Below are the code and all the weights of a small trained network. Each question names an input and a target symbol and asks about switching units off, where a switched-off unit gives its printed mean instead of its output.

import numpy as np


def w(rows, s, z=0):
    codes = np.array(rows[::2]) - 128.0
    scale = np.full(codes.shape[1], s)
    scale[-1] = z or s
    return codes * scale


def norm(h):
    return h / np.sqrt((h * h).mean(-1, keepdims=True) + 1e-5)


def f(y):
    return np.maximum(y, 0)


def softmax(a):
    e = np.exp(a - a.max(-1, keepdims=True))
    return e / e.sum(-1, keepdims=True)


def log_softmax(a):
    a = a - a.max(-1, keepdims=True)
    return a - np.log(np.exp(a).sum(-1, keepdims=True))


def net(x, mask):
    ids = ['δεηθλξπστφψω'.index(c) for c in x.split()]
    T = len(ids)
    res = E[ids] + P[:T]
    u = 0
    for l in range(3):
        q, k, v = (norm(res) @ M[l].T for M in (Q, K, V))
        z = softmax(np.where(np.tri(T) > 0, q @ k.T / 2**0.5, -1e9)) @ v
        res = res + np.where(mask[u], z, O[l][:, -1]) @ O[l][:, :-1]
        u += 1
        y = f(norm(res) @ A[l][:, :-1].T + A[l][:, -1])
        res = res + np.where(mask[u : u + 4], y, B[l][:, -1]) @ B[l][:, :-1]
        u += 4
    return log_softmax(norm(res)[-1] @ U[:, :-1].T + U[:, -1])


Q, K, V, O, A, B = {}, {}, {}, {}, {}, {}
E = w([
[157,161,163,120],'δ',
[102,61,62,153],'ε',
[147,22,150,122],'η',
[13,171,125,106],'θ',
[74,104,87,183],'λ',
[108,175,150,173],'ξ',
[110,117,147,91],'π',
[220,242,177,223],'σ',
[154,142,148,124],'τ',
[63,82,159,121],'φ',
[107,175,6,100],'ψ',
[162,155,137,130],'ω',
],0.021)
P = w([
[227,155,56,179],'0',
[2,76,110,195],'1',
[60,106,167,154],'2',
[92,136,173,157],'3',
[99,191,215,165],'4',
[104,148,175,165],'5',
],0.005)
Q[0] = w([
[32,45,255,159],'L0H0',
[217,63,170,178],'L0H0',
],0.0045)
K[0] = w([
[113,145,113,10],'L0H0',
[86,117,38,107],'L0H0',
],0.012)
V[0] = w([
[157,172,172,2],'L0H0',
[62,80,99,78],'L0H0',
],0.0044)
O[0] = w([
[78,6,79,41,3],'L0H0',
[136,144,213,84,174],'L0H0',
],0.013,0.00051)
A[0] = w([
[255,146,209,81,90],'L0N0',
[77,114,71,125,75],'L0N1',
[148,249,35,114,5],'L0N2',
[121,43,123,75,201],'L0N3',
],0.0083,0.0022)
B[0] = w([
[104,241,211,158,254],'L0N0',
[153,245,119,251,200],'L0N1',
[78,164,255,86,229],'L0N2',
[146,64,18,86,232],'L0N3',
],0.0049,0.0035)
Q[1] = w([
[107,64,155,2],'L1H0',
[255,106,147,185],'L1H0',
],0.0083)
K[1] = w([
[6,101,156,134],'L1H0',
[202,134,168,215],'L1H0',
],0.011)
V[1] = w([
[252,10,128,231],'L1H0',
[247,83,3,18],'L1H0',
],0.0058)
O[1] = w([
[182,93,214,112,38],'L1H0',
[180,44,5,112,5],'L1H0',
],0.011,0.0028)
A[1] = w([
[70,146,2,95,252],'L1N0',
[175,43,173,146,46],'L1N1',
[54,73,155,164,28],'L1N2',
[95,74,196,20,142],'L1N3',
],0.0083,0.002)
B[1] = w([
[149,176,154,101,254],'L1N0',
[107,89,249,132,153],'L1N1',
[87,74,204,102,171],'L1N2',
[255,196,153,62,181],'L1N3',
],0.01,0.0055)
Q[2] = w([
[62,36,108,1],'L2H0',
[121,167,111,198],'L2H0',
],0.0092)
K[2] = w([
[63,171,158,34],'L2H0',
[205,255,33,179],'L2H0',
],0.0072)
V[2] = w([
[253,190,116,218],'L2H0',
[90,192,34,190],'L2H0',
],0.0047)
O[2] = w([
[250,69,132,227,254],'L2H0',
[171,248,65,99,80],'L2H0',
],0.013,0.00075)
A[2] = w([
[143,164,89,96,5],'L2N0',
[245,115,146,132,169],'L2N1',
[158,200,183,68,255],'L2N2',
[115,97,113,65,110],'L2N3',
],0.012,0.003)
B[2] = w([
[154,222,144,133,145],'L2N0',
[38,106,44,169,181],'L2N1',
[145,10,9,65,255],'L2N2',
[146,203,254,92,151],'L2N3',
],0.0082,0.0092)
U = w([
[158,109,15,141,251],'δ',
[158,133,189,193,131],'ε',
[179,73,195,122,121],'η',
[31,233,112,114,9],'θ',
[149,211,159,173,70],'λ',
[145,201,148,162,130],'ξ',
[152,132,77,30,199],'π',
[224,182,131,208,141],'σ',
[145,90,103,159,55],'τ',
[67,188,218,99,175],'φ',
[149,253,32,111,109],'ψ',
[163,103,102,192,83],'ω',
],0.015,0.0032)

Each question gives the input, a string of symbols that net reads in full, and the target symbol t.
The units are the heads (2 rows each of Q, K, V and O) and the neurons (one row each of A and B). Each row of codes is followed by its name. A weight is (code - 128) times the scale printed after its matrix; where a second scale follows, it is the last column's (O, A, B and U).
mask holds one flag per unit, layer by layer, with each layer's heads first. A switched-off unit (its flag False) gives its mean, the last column of its rows in O or B, instead of its output. The means were averaged over made-up inputs and are rounded, as every weight is.
A unit's drop is (log p(t) with every unit on - log p(t) with that unit switched off) / (log p(t) with every unit on - log p(t) with every unit switched off).
The circuit of an input: a set's keep is (log p(t) with only the set's units on - log p(t) with every unit switched off) / (log p(t) with every unit on - log p(t) with every unit switched off). Starting from the 12 units with the biggest drops (on a tie, the unit counted first), units are removed one at a time, each time the one whose removal leaves the highest keep (on an exact tie, the one counted first), for as long as the keep stays at least 0.8.
circuit, biggest first: the units of the circuit, biggest drop first
unit that matters most: the unit with the biggest drop
k most important neurons: the k neurons with the biggest drops, biggest first
k most important neurons of layer l: the k neurons of layer l with the biggest drops, biggest first
input δ δ φ ξ ω, target δ: circuit, biggest first	[L0H0; L1H0]
input σ δ δ φ τ, target σ: circuit, biggest first	[L2H0]
input ψ σ δ λ ψ τ, target ψ: circuit, biggest first	[L2H0; L2N2; L1H0; L0N0]
input σ θ δ ω, target σ: 2 most important neurons	[L0N0; L0N3]
input σ σ ψ ψ δ δ, target σ: 3 most important neurons of layer 0	[L0N0; L0N3; L0N2]
input δ π ξ φ φ ξ, target δ: circuit, biggest first	[L0H0; L1H0]
input η η π σ λ δ, target η: circuit, biggest first	[L2N2; L2H0]
input φ ε ψ ε, target φ: circuit, biggest first	[L0H0; L0N2; L1H0]
input ψ ψ ε, target ψ: circuit, biggest first	[L2H0; L2N2]
input φ π δ τ π ω, target φ: 2 most important neurons	[L0N0; L2N1]
input δ λ ψ ω, target δ: circuit, biggest first	[L0H0; L1H0; L2N1]
input ψ η ψ τ, target ψ: circuit, biggest first	[L0N0; L1H0; L2H0]
input η θ φ θ ω, target η: 2 most important neurons	[L2N2; L0N0]
input ε ε τ, target ε: unit that matters most	L0H0
input π φ ε, target π: circuit, biggest first	[L0H0; L2H0]
input ψ δ ε, target ψ: circuit, biggest first	[L2H0; L2N2; L1N0]
input ε π η δ δ τ, target ε: 2 most important neurons	[L0N0; L1N2]
input π φ ω, target π: 2 most important neurons	[L2N2; L2N1]
input θ φ ψ δ ω, target θ: 2 most important neurons of layer 1	[L1N3; L1N0]
input δ φ φ δ λ, target δ: 3 most important neurons	[L0N1; L0N2; L0N0]
input π δ τ, target π: most important neuron of layer 2	[L2N3]
input ε π ω τ ω, target ε: 2 most important neurons of layer 1	[L1N2; L1N0]
input ε ψ ξ, target ε: 3 most important neurons of layer 0	[L0N0; L0N2; L0N1]
input σ δ π δ δ, target σ: 2 most important neurons	[L0N0; L1N2]
